Here is a tiny trained network, its code and every weight. The questions are about switching its units off for an input and a class, where a switched-off unit gives its printed mean instead of its output.

import numpy as np


def w(rows, s, z=0):
    codes = np.array(rows[::2]) - 128.0
    scale = np.full(codes.shape[1], s)
    scale[-1] = z or s
    return codes * scale


def f(y):
    return y / 2 * (1 + np.tanh(0.7978845608 * (y + 0.044715 * y**3)))


def log_softmax(a):
    a = a - a.max(-1, keepdims=True)
    return a - np.log(np.exp(a).sum(-1, keepdims=True))


def net(x, mask):
    res = np.array(x, float).reshape(1, 5) / 4 @ E
    y = f(res @ A[0][:, :-1].T + A[0][:, -1])
    res = res + np.where(mask, y, B[0][:, -1]) @ B[0][:, :-1]
    return log_softmax(res[-1] @ U[:, :-1].T + U[:, -1])


A, B = {}, {}
E = w([
[97,104,39,111,89,145,85,93,120,102],'x0',
[122,156,118,173,64,188,78,126,187,108],'x1',
[157,151,124,158,89,134,66,128,58,73],'x2',
[103,249,115,125,105,141,153,144,110,116],'x3',
[173,146,107,145,210,186,159,95,102,146],'x4',
],0.012)
A[0] = w([
[85,56,167,119,137,125,166,125,253,160,149],'n0',
[171,103,53,154,173,214,122,98,92,117,135],'n1',
[129,201,149,162,119,157,111,125,99,84,76],'n2',
[60,145,9,73,103,114,144,117,126,126,133],'n3',
[172,174,197,161,110,101,156,152,108,134,183],'n4',
[125,108,127,106,169,162,105,106,106,122,7],'n5',
[133,81,127,113,110,94,65,127,88,108,109],'n6',
[165,85,76,179,110,226,36,109,157,106,121],'n7',
],0.015,0.0021)
B[0] = w([
[197,170,74,134,92,147,152,145,99,213,251],'n0',
[154,215,91,107,90,180,150,155,151,234,212],'n1',
[166,128,116,114,146,141,169,137,137,212,191],'n2',
[121,202,215,131,202,189,103,120,137,88,208],'n3',
[105,217,112,112,145,218,96,102,149,126,205],'n4',
[172,127,148,151,93,103,155,147,154,167,149],'n5',
[97,42,82,151,97,76,159,128,145,107,182],'n6',
[52,128,198,111,195,101,107,107,104,5,230],'n7',
],0.011,0.016)
U = w([
[189,138,111,116,127,107,145,157,143,206,153],'0',
[107,166,228,114,189,121,107,127,137,103,242],'1',
[120,5,135,142,102,15,106,141,127,98,6],'2',
],0.012,0.0017)

Each question gives the input, the list of numbers given to net, and the class t.
The units are the neurons (one row each of A and B). Each row of codes is followed by its name. A weight is (code - 128) times the scale printed after its matrix; where a second scale follows, it is the last column's (A, B and U).
mask holds one flag per neuron, in row order. A switched-off neuron (its flag False) gives its mean, the last column of its row in B, instead of its output. The means were averaged over made-up inputs and are rounded, as every weight is.
A unit's drop is (log p(t) with every unit on - log p(t) with that unit switched off) / (log p(t) with every unit on - log p(t) with every unit switched off).
The circuit of an input: a set's keep is (log p(t) with only the set's units on - log p(t) with every unit switched off) / (log p(t) with every unit on - log p(t) with every unit switched off). Starting from all 8 units, units are removed one at a time, each time the one whose removal leaves the highest keep (on an exact tie, the one counted first), for as long as the keep stays at least 0.8.
units of the circuit, in order: the units of the circuit, biggest drop first
most important unit: the unit with the biggest drop
k most important neurons: the k neurons with the biggest drops, biggest first
drop when u is switched off: that unit's drop, to one decimal
input [-7,-2,-2,-3,3], class 0: most important unit -> n7
input [-7,-6,1,-5,4], class 0: 2 most important neurons -> [n7 n3]
input [2,7,5,-5,-1], class 2: 3 most important neurons -> [n6 n3 n4]
input [-6,-5,2,-4,-6], class 0: 4 most important neurons -> [n7 n4 n3 n0]
input [-1,5,3,-7,0], class 2: 3 most important neurons -> [n3 n6 n4]
input [8,1,7,-6,6], class 1: 2 most important neurons -> [n7 n1]
input [-7,0,7,5,4], class 0: 3 most important neurons -> [n2 n7 n3]
input [7,1,-7,-1,3], class 1: 4 most important neurons -> [n3 n7 n2 n6]
input [-3,0,8,1,-2], class 0: 3 most important neurons -> [n7 n2 n3]
input [-4,-3,7,2,-4], class 0: 4 most important neurons -> [n7 n3 n2 n6]
input [4,-1,-2,0,2], class 1: 2 most important neurons -> [n0 n3]
input [-3,0,5,6,-3], class 0: 2 most important neurons -> [n7 n2]
input [-7,-6,8,0,4], class 0: 4 most important neurons -> [n7 n3 n2 n5]
input [-1,7,-3,-4,3], class 1: 2 most important neurons -> [n7 n2]
input [5,-3,-8,5,-5], class 1: units of the circuit, in order -> [n3]
input [7,-5,-2,1,2], class 1: 2 most important neurons -> [n3 n0]
input [4,2,8,-4,-5], class 2: drop when n6 is switched off -> 0.8
input [7,7,-2,7,8], class 1: drop when n7 is switched off -> 1.2
input [3,-1,2,-1,-2], class 2: drop when n3 is switched off -> 0.0
input [2,-4,8,-3,1], class 2: drop when n6 is switched off -> 0.2
input [-7,7,5,5,-4], class 0: units of the circuit, in order -> [n2]
